Here is a tiny trained network, its code and every weight. The questions are about switching its units off for an input and a target symbol, where a switched-off unit gives its printed mean instead of its output.

import numpy as np


def w(rows, s, z=0):
    codes = np.array(rows[::2]) - 128.0
    scale = np.full(codes.shape[1], s)
    scale[-1] = z or s
    return codes * scale


def f(y):
    return y / 2 * (1 + np.tanh(0.7978845608 * (y + 0.044715 * y**3)))


def softmax(a):
    e = np.exp(a - a.max(-1, keepdims=True))
    return e / e.sum(-1, keepdims=True)


def log_softmax(a):
    a = a - a.max(-1, keepdims=True)
    return a - np.log(np.exp(a).sum(-1, keepdims=True))


def net(x, mask):
    ids = ['αβεζμξστφψω'.index(c) for c in x.split()]
    T = len(ids)
    res = E[ids] + P[:T]
    q, k, v = (res @ M[0].T for M in (Q, K, V))
    z = softmax(np.where(np.tri(T) > 0, q @ k.T / 2**0.5, -1e9)) @ v
    res = res + np.where(mask[0], z, O[0][:, -1]) @ O[0][:, :-1]
    y = f(res @ A[0][:, :-1].T + A[0][:, -1])
    res = res + np.where(mask[1:13], y, B[0][:, -1]) @ B[0][:, :-1]
    return log_softmax(res[-1] @ U[:, :-1].T + U[:, -1])


Q, K, V, O, A, B = {}, {}, {}, {}, {}, {}
E = w([
[173,120,93,125,71],'α',
[76,81,99,81,65],'β',
[5,127,99,182,206],'ε',
[47,137,205,78,142],'ζ',
[112,126,70,159,205],'μ',
[159,172,54,100,166],'ξ',
[143,132,77,105,138],'σ',
[137,133,96,45,61],'τ',
[66,97,143,182,118],'φ',
[156,165,94,217,187],'ψ',
[136,204,74,134,181],'ω',
],0.013)
P = w([
[52,255,159,140,70],'0',
[120,48,74,147,173],'1',
[128,49,87,147,181],'2',
[132,20,68,152,181],'3',
[109,24,51,168,163],'4',
[114,32,46,173,152],'5',
[100,12,38,185,152],'6',
],0.0054)
Q[0] = w([
[104,116,69,140,122],'head 1',
[212,255,215,146,63],'head 1',
],0.038)
K[0] = w([
[113,147,158,138,111],'head 1',
[122,76,3,190,90],'head 1',
],0.042)
V[0] = w([
[173,198,78,93,222],'head 1',
[143,98,95,3,36],'head 1',
],0.021)
O[0] = w([
[56,136,36,178,61,70],'head 1',
[145,44,4,64,148,1],'head 1',
],0.016,0.0037)
A[0] = w([
[140,113,107,133,209,42],'neuron 1',
[115,137,45,164,81,1],'neuron 2',
[97,154,89,142,86,183],'neuron 3',
[177,109,114,87,116,62],'neuron 4',
[44,104,104,59,139,123],'neuron 5',
[248,174,65,176,113,149],'neuron 6',
[192,159,173,143,110,56],'neuron 7',
[239,133,143,108,22,157],'neuron 8',
[147,150,143,163,77,138],'neuron 9',
[91,126,52,163,128,160],'neuron 10',
[149,141,139,77,134,171],'neuron 11',
[219,116,81,192,159,136],'neuron 12',
],0.013,0.0085)
B[0] = w([
[70,184,165,119,198,208],'neuron 1',
[33,245,219,125,95,224],'neuron 2',
[167,3,168,166,148,240],'neuron 3',
[80,153,129,71,206,202],'neuron 4',
[152,84,151,213,87,223],'neuron 5',
[86,51,132,145,89,185],'neuron 6',
[37,46,74,137,60,234],'neuron 7',
[128,165,57,134,207,165],'neuron 8',
[195,177,137,92,199,253],'neuron 9',
[174,157,21,68,106,253],'neuron 10',
[124,105,131,62,67,211],'neuron 11',
[202,119,162,172,110,217],'neuron 12',
],0.018,0.012)
U = w([
[204,21,71,111,134,233],'α',
[75,62,148,90,165,2],'β',
[18,126,151,154,151,170],'ε',
[167,77,210,36,55,196],'ζ',
[226,161,164,120,141,192],'μ',
[83,129,150,94,54,57],'ξ',
[176,32,99,149,50,126],'σ',
[108,160,91,35,116,159],'τ',
[35,10,136,125,109,27],'φ',
[147,2,173,179,111,100],'ψ',
[142,212,171,72,95,83],'ω',
],0.0063,0.0072)

Each question gives the input, a string of symbols that net reads in full, and the target symbol t.
The units are the heads (2 rows each of Q, K, V and O) and the neurons (one row each of A and B). Each row of codes is followed by its name. A weight is (code - 128) times the scale printed after its matrix; where a second scale follows, it is the last column's (O, A, B and U).
mask holds one flag per unit, heads first, then neurons. A switched-off unit (its flag False) gives its mean, the last column of its rows in O or B, instead of its output. The means were averaged over made-up inputs and are rounded, as every weight is.
A unit's drop is (log p(t) with every unit on - log p(t) with that unit switched off) / (log p(t) with every unit on - log p(t) with every unit switched off).
The circuit of an input: a set's keep is (log p(t) with only the set's units on - log p(t) with every unit switched off) / (log p(t) with every unit on - log p(t) with every unit switched off). Starting from the 12 units with the biggest drops (on a tie, the unit counted first), units are removed one at a time, each time the one whose removal leaves the highest keep (on an exact tie, the one counted first), for as long as the keep stays at least 0.8.
units of the circuit, in order: the units of the circuit, biggest drop first
unit that matters most: the unit with the biggest drop
top k neurons: the k neurons with the biggest drops, biggest first
input ξ μ ψ, target ξ: unit that matters most => neuron 2
input σ φ ψ ω σ, target σ: top 2 neurons => [neuron 10; neuron 3]
input ξ ε ζ τ α, target α: top 2 neurons => [neuron 2; neuron 8]
input τ ψ ω ω φ, target τ: units of the circuit, in order => [neuron 2; head 1]
input ψ β ω σ β, target ψ: units of the circuit, in order => [neuron 3; head 1]
input β σ φ σ, target β: top 3 neurons => [neuron 1; neuron 4; neuron 10]
input ε ω ω, target ε: top 3 neurons => [neuron 7; neuron 9; neuron 10]
input ω ψ α ω τ, target ω: units of the circuit, in order => [neuron 2; head 1; neuron 9]
input φ σ ψ, target φ: units of the circuit, in order => [neuron 7; head 1]
input τ β ε, target τ: top 2 neurons => [neuron 10; neuron 1]
input α μ μ, target α: top 2 neurons => [neuron 2; neuron 12]
input ξ ω ξ ε α α, target ξ: top 2 neurons => [neuron 2; neuron 10]
input ε β β σ ψ σ, target ε: top 3 neurons => [neuron 7; neuron 9; neuron 10]
input ω ζ μ σ α μ, target μ: unit that matters most => neuron 7
input ε ξ ξ β ξ, target ε: units of the circuit, in order => [neuron 7; head 1; neuron 9]
input τ μ α ε ω σ, target τ: top 2 neurons => [neuron 10; neuron 2]
input β ε ψ, target β: units of the circuit, in order => [neuron 1; head 1]
input ε β φ β, target ε: units of the circuit, in order => [neuron 7; head 1; neuron 9]
input β ε ω ξ α β, target β: top 4 neurons => [neuron 4; neuron 1; neuron 10; neuron 5]
input ω ξ σ τ σ τ ζ, target ζ: units of the circuit, in order => [head 1; neuron 11]
input τ β τ ε β μ, target τ: unit that matters most => neuron 10
input α ζ τ α φ φ τ, target τ: units of the circuit, in order => [neuron 3; neuron 5]
input φ β β, target φ: top 2 neurons => [neuron 7; neuron 10]
input α ω α, target α: top 2 neurons => [neuron 2; neuron 12]
